Below is a small trained network, with its code and all its weights. Each question gives an input and a class and asks what happens when units are switched off, that is, made to give their printed mean instead of their output.

import numpy as np


def w(rows, s, z=0):
    codes = np.array(rows[::2]) - 128.0
    scale = np.full(codes.shape[1], s)
    scale[-1] = z or s
    return codes * scale


def f(y):
    return np.maximum(y, 0)


def log_softmax(a):
    a = a - a.max(-1, keepdims=True)
    return a - np.log(np.exp(a).sum(-1, keepdims=True))


def net(x, mask):
    res = np.array(x, float).reshape(1, 3) / 4 @ E
    y = f(res @ A[0][:, :-1].T + A[0][:, -1])
    res = res + np.where(mask, y, B[0][:, -1]) @ B[0][:, :-1]
    return log_softmax(res[-1] @ U[:, :-1].T + U[:, -1])


A, B = {}, {}
E = w([
[101,161,5,65],'x0',
[215,208,153,116],'x1',
[93,190,116,255],'x2',
],0.0079)
A[0] = w([
[106,126,84,138,253],'N0',
[110,114,122,121,98],'N1',
[115,128,118,44,161],'N2',
[54,146,65,197,185],'N3',
[145,119,195,195,137],'N4',
[191,165,176,91,229],'N5',
[98,197,25,105,179],'N6',
[97,192,149,204,171],'N7',
[58,1,128,132,176],'N8',
[138,226,61,155,64],'N9',
[104,141,82,94,165],'N10',
],0.015,0.0038)
B[0] = w([
[94,167,122,140,198],'N0',
[121,138,154,132,142],'N1',
[213,120,125,137,217],'N2',
[123,167,87,216,233],'N3',
[140,211,207,109,228],'N4',
[129,49,169,91,237],'N5',
[148,253,106,81,254],'N6',
[199,92,162,203,233],'N7',
[130,108,221,24,245],'N8',
[114,85,131,12,209],'N9',
[139,192,118,121,196],'N10',
],0.022,0.009)
U = w([
[97,200,33,148,83],'0',
[140,20,136,102,159],'1',
[86,74,101,153,2],'2',
[198,122,139,142,114],'3',
[98,131,136,251,104],'4',
[85,139,173,51,229],'5',
],0.011,0.003)

Each question gives the input, the list of numbers given to net, and the class t.
The units are the neurons (one row each of A and B). Each row of codes is followed by its name. A weight is (code - 128) times the scale printed after its matrix; where a second scale follows, it is the last column's (A, B and U).
mask holds one flag per neuron, in row order. A switched-off neuron (its flag False) gives its mean, the last column of its row in B, instead of its output. The means were averaged over made-up inputs and are rounded, as every weight is.
A unit's drop is (log p(t) with every unit on - log p(t) with that unit switched off) / (log p(t) with every unit on - log p(t) with every unit switched off).
The circuit of an input: a set's keep is (log p(t) with only the set's units on - log p(t) with every unit switched off) / (log p(t) with every unit on - log p(t) with every unit switched off). Starting from all 11 units, units are removed one at a time, each time the one whose removal leaves the highest keep (on an exact tie, the one counted first), for as long as the keep stays at least 0.8.
circuit, biggest first: the units of the circuit, biggest drop first
most important unit: the unit with the biggest drop
top k neurons: the k neurons with the biggest drops, biggest first
drop when u is switched off: that unit's drop, to one decimal
input [6,6,4], class 0: circuit, biggest first	N6
input [-2,5,0], class 1: top 2 neurons	N6, N5
input [-1,6,4], class 1: top 2 neurons	N6, N9
input [0,-2,-8], class 1: top 3 neurons	N6, N4, N2
input [-4,6,-7], class 1: circuit, biggest first	N5, N6
input [8,5,2], class 0: top 2 neurons	N8, N6
input [-8,2,7], class 4: circuit, biggest first	N8, N9
input [2,0,8], class 0: top 2 neurons	N9, N6
input [3,3,-6], class 3: top 2 neurons	N2, N8
input [-1,0,-4], class 1: circuit, biggest first	N6, N4
input [-3,3,6], class 4: circuit, biggest first	N8, N6
input [5,5,-7], class 3: top 3 neurons	N2, N8, N9
input [2,-8,7], class 4: top 2 neurons	N3, N7
input [2,1,-7], class 3: top 2 neurons	N2, N9
input [1,0,8], class 4: top 2 neurons	N7, N3
input [-6,3,4], class 4: circuit, biggest first	N8
input [1,-3,6], class 4: top 2 neurons	N7, N3
input [3,5,-6], class 3: top 3 neurons	N2, N8, N9
input [-7,3,-8], class 1: circuit, biggest first	N6, N5
input [-2,6,0], class 1: circuit, biggest first	N6, N5
input [5,-2,-3], class 0: most important unit	N5
input [5,6,-6], class 3: top 3 neurons	N2, N8, N4
input [1,5,-3], class 1: drop when N3 is switched off	0.1
input [5,7,-8], class 3: drop when N5 is switched off	0.0
input [-6,-5,6], class 4: drop when N3 is switched off	0.4
